Below are the code and all the weights of a small trained network. Each question names an input and a class and asks about switching units off, where a switched-off unit gives its printed mean instead of its output.

import numpy as np


def w(rows, s, z=0):
    codes = np.array(rows[::2]) - 128.0
    scale = np.full(codes.shape[1], s)
    scale[-1] = z or s
    return codes * scale


def norm(h):
    return h / np.sqrt((h * h).mean(-1, keepdims=True) + 1e-5)


def f(y):
    return y / 2 * (1 + np.tanh(0.7978845608 * (y + 0.044715 * y**3)))


def log_softmax(a):
    a = a - a.max(-1, keepdims=True)
    return a - np.log(np.exp(a).sum(-1, keepdims=True))


def net(x, mask):
    res = np.array(x, float).reshape(1, 3) / 4 @ E
    u = 0
    for l in range(4):
        y = f(norm(res) @ A[l][:, :-1].T + A[l][:, -1])
        res = res + np.where(mask[u : u + 9], y, B[l][:, -1]) @ B[l][:, :-1]
        u += 9
    return log_softmax(norm(res)[-1] @ U[:, :-1].T + U[:, -1])


A, B = {}, {}
E = w([
[17,103,228,90,178,165,13,158,105,127,86],'x0',
[68,63,87,195,106,2,173,173,83,243,57],'x1',
[202,105,184,245,100,177,89,97,153,165,134],'x2',
],0.0058)
A[0] = w([
[74,187,118,115,150,82,172,98,100,88,185,159],'0.n1',
[46,63,162,128,233,108,91,69,61,169,156,248],'0.n2',
[99,221,176,77,146,80,179,80,179,141,151,10],'0.n3',
[193,135,128,107,228,156,138,132,133,51,141,218],'0.n4',
[79,176,98,180,38,124,217,97,96,140,164,220],'0.n5',
[182,178,143,101,152,183,149,107,88,92,127,49],'0.n6',
[215,82,159,118,129,151,130,112,137,109,133,25],'0.n7',
[202,84,129,204,202,197,113,138,253,182,100,125],'0.n8',
[136,142,115,178,144,159,84,134,182,174,111,15],'0.n9',
],0.0055,0.0012)
B[0] = w([
[178,45,95,133,166,253,107,140,120,142,176,191],'0.n1',
[128,128,107,146,155,121,190,145,140,68,197,233],'0.n2',
[83,87,51,83,95,87,165,66,142,222,75,151],'0.n3',
[163,72,89,165,138,40,177,106,38,139,90,255],'0.n4',
[62,88,110,118,203,124,102,190,131,33,168,239],'0.n5',
[102,129,114,117,150,115,51,140,67,100,67,206],'0.n6',
[154,62,90,112,212,87,106,96,87,212,165,165],'0.n7',
[102,72,50,49,95,154,151,193,118,124,168,221],'0.n8',
[162,145,192,67,90,113,163,158,93,136,117,138],'0.n9',
],0.0056,0.0037)
A[1] = w([
[183,162,84,88,171,153,52,82,142,69,190,152],'1.n1',
[208,108,65,128,136,101,166,75,162,109,147,92],'1.n2',
[96,128,170,103,43,144,94,97,142,58,104,39],'1.n3',
[163,196,107,104,130,84,133,71,254,134,5,4],'1.n4',
[82,131,135,103,97,100,193,171,211,94,167,188],'1.n5',
[72,111,220,122,193,181,84,148,123,168,78,71],'1.n6',
[216,77,180,195,118,138,96,140,156,225,149,142],'1.n7',
[89,205,107,103,139,92,160,159,87,160,112,105],'1.n8',
[221,156,151,150,94,194,65,131,177,247,175,102],'1.n9',
],0.0059,0.0017)
B[1] = w([
[212,186,179,140,92,29,62,105,55,214,111,253],'1.n1',
[96,136,186,174,169,124,121,87,199,106,176,215],'1.n2',
[41,141,145,174,115,105,158,125,130,109,124,129],'1.n3',
[126,88,87,103,161,174,160,150,54,159,174,106],'1.n4',
[254,122,150,187,94,133,63,104,120,195,138,190],'1.n5',
[116,134,53,156,143,130,177,91,210,129,193,184],'1.n6',
[86,143,38,10,154,192,189,20,101,63,77,164],'1.n7',
[161,154,124,74,88,179,158,92,198,76,81,151],'1.n8',
[81,51,100,17,139,109,192,59,173,84,101,148],'1.n9',
],0.0058,0.0055)
A[2] = w([
[138,79,37,38,190,196,131,99,119,177,134,166],'2.n1',
[63,147,89,206,65,101,201,180,85,145,45,116],'2.n2',
[103,191,64,3,179,69,195,149,136,164,121,46],'2.n3',
[44,162,168,146,124,161,130,135,177,114,138,64],'2.n4',
[33,160,144,164,100,136,82,88,111,69,176,63],'2.n5',
[102,65,65,69,141,201,121,132,98,137,145,206],'2.n6',
[135,87,127,171,88,230,145,111,186,135,73,236],'2.n7',
[131,102,52,190,97,110,135,158,169,150,86,9],'2.n8',
[154,128,157,152,152,102,97,180,45,111,138,135],'2.n9',
],0.0063,0.0014)
B[2] = w([
[32,32,140,118,62,160,180,93,55,66,59,253],'2.n1',
[187,223,218,85,203,97,108,94,90,195,51,213],'2.n2',
[117,59,125,80,53,191,159,8,113,46,185,222],'2.n3',
[117,166,160,227,136,47,235,165,255,156,107,136],'2.n4',
[115,180,134,157,168,62,195,126,159,160,168,158],'2.n5',
[122,138,82,76,14,134,130,139,203,63,119,207],'2.n6',
[64,53,151,57,83,160,150,29,159,96,161,136],'2.n7',
[65,158,179,77,110,154,76,95,137,95,115,210],'2.n8',
[196,45,144,187,118,176,145,156,123,148,44,195],'2.n9',
],0.0061,0.0046)
A[3] = w([
[131,114,106,117,216,82,175,62,152,135,159,53],'3.n1',
[152,130,72,171,131,78,171,106,255,103,188,37],'3.n2',
[186,167,119,54,145,95,75,92,106,136,149,128],'3.n3',
[153,71,127,188,174,161,174,100,107,129,159,189],'3.n4',
[69,155,147,84,81,127,156,141,107,176,103,126],'3.n5',
[116,81,219,108,123,53,172,177,155,147,43,251],'3.n6',
[126,110,44,204,159,62,152,84,156,124,217,115],'3.n7',
[186,84,138,137,50,191,152,209,136,147,118,131],'3.n8',
[110,158,56,174,146,106,165,95,103,55,106,149],'3.n9',
],0.0065,0.002)
B[3] = w([
[125,172,139,129,119,160,64,222,101,125,102,205],'3.n1',
[92,165,239,183,186,83,205,182,170,135,126,222],'3.n2',
[67,204,180,112,213,156,133,31,162,238,89,254],'3.n3',
[46,68,22,157,163,110,88,207,142,132,85,212],'3.n4',
[154,123,128,214,251,158,145,99,142,129,190,157],'3.n5',
[182,114,75,143,133,121,48,100,48,124,156,225],'3.n6',
[2,161,240,114,100,114,185,197,183,96,183,251],'3.n7',
[159,66,66,188,67,52,42,137,124,84,148,147],'3.n8',
[109,125,159,186,105,154,172,223,211,114,87,208],'3.n9',
],0.0058,0.0039)
U = w([
[39,6,106,26,33,204,254,5,145,25,99,217],'0',
[172,184,223,118,220,73,96,36,42,204,52,254],'1',
[25,194,241,222,179,66,247,223,247,94,195,192],'2',
[150,26,80,167,36,120,91,169,91,94,90,112],'3',
[208,217,99,69,29,233,175,194,215,197,192,2],'4',
],0.0051,0.003)

Each question gives the input, the list of numbers given to net, and the class t.
The units are the neurons (one row each of A and B). Each row of codes is followed by its name. A weight is (code - 128) times the scale printed after its matrix; where a second scale follows, it is the last column's (A, B and U).
mask holds one flag per neuron, layer by layer. A switched-off neuron (its flag False) gives its mean, the last column of its row in B, instead of its output. The means were averaged over made-up inputs and are rounded, as every weight is.
A unit's drop is (log p(t) with every unit on - log p(t) with that unit switched off) / (log p(t) with every unit on - log p(t) with every unit switched off).
The circuit of an input: a set's keep is (log p(t) with only the set's units on - log p(t) with every unit switched off) / (log p(t) with every unit on - log p(t) with every unit switched off). Starting from the 12 units with the biggest drops (on a tie, the unit counted first), units are removed one at a time, each time the one whose removal leaves the highest keep (on an exact tie, the one counted first), for as long as the keep stays at least 0.8.
circuit, biggest first: the units of the circuit, biggest drop first
unit that matters most: the unit with the biggest drop
top k neurons: the k neurons with the biggest drops, biggest first
k most important neurons of layer l: the k neurons of layer l with the biggest drops, biggest first
drop of u: that unit's drop, to one decimal
input [6,6,-6], class 0: top 3 neurons : [1.n2, 2.n3, 1.n1]
input [7,-2,7], class 0: unit that matters most : 0.n5
input [7,2,-6], class 2: 2 most important neurons of layer 1 : [1.n7, 1.n9]
input [-4,8,-5], class 1: top 2 neurons : [2.n2, 1.n7]
input [1,1,-3], class 3: top 4 neurons : [0.n2, 1.n5, 0.n1, 1.n7]
input [-7,-8,-4], class 1: 2 most important neurons of layer 0 : [0.n6, 0.n2]
input [-3,1,3], class 3: 2 most important neurons of layer 0 : [0.n8, 0.n5]
input [2,3,1], class 3: top 4 neurons : [0.n2, 1.n5, 0.n4, 0.n6]
input [4,0,4], class 0: 2 most important neurons of layer 2 : [2.n1, 2.n7]
input [-7,-5,-5], class 2: top 3 neurons : [1.n2, 0.n8, 0.n4]
input [-2,0,3], class 3: top 3 neurons : [0.n8, 0.n5, 0.n1]
input [8,-8,-4], class 1: top 2 neurons : [1.n1, 1.n2]
input [3,2,2], class 3: 2 most important neurons of layer 1 : [1.n5, 1.n2]
input [-4,-7,1], class 1: circuit, biggest first : [1.n1]
input [-7,-7,4], class 1: 3 most important neurons of layer 0 : [0.n6, 0.n2, 0.n7]
input [2,3,2], class 3: 3 most important neurons of layer 0 : [0.n2, 0.n4, 0.n6]
input [-7,-6,2], class 2: top 3 neurons : [1.n2, 3.n7, 2.n2]
input [-3,-4,-3], class 1: top 2 neurons : [0.n8, 1.n1]
input [3,-8,6], class 1: top 2 neurons : [1.n1, 0.n1]
input [-5,-2,6], class 0: top 3 neurons : [1.n7, 0.n2, 0.n7]
input [-6,3,7], class 0: top 2 neurons : [1.n7, 0.n2]
input [0,8,-2], class 1: circuit, biggest first : [2.n2]
input [-3,-3,1], class 3: top 3 neurons : [0.n6, 2.n9, 0.n4]
input [2,7,8], class 0: 2 most important neurons of layer 1 : [1.n7, 1.n1]
input [8,-1,6], class 2: 2 most important neurons of layer 0 : [0.n1, 0.n2]
input [1,-6,-1], class 1: drop of 1.n1 : 0.1
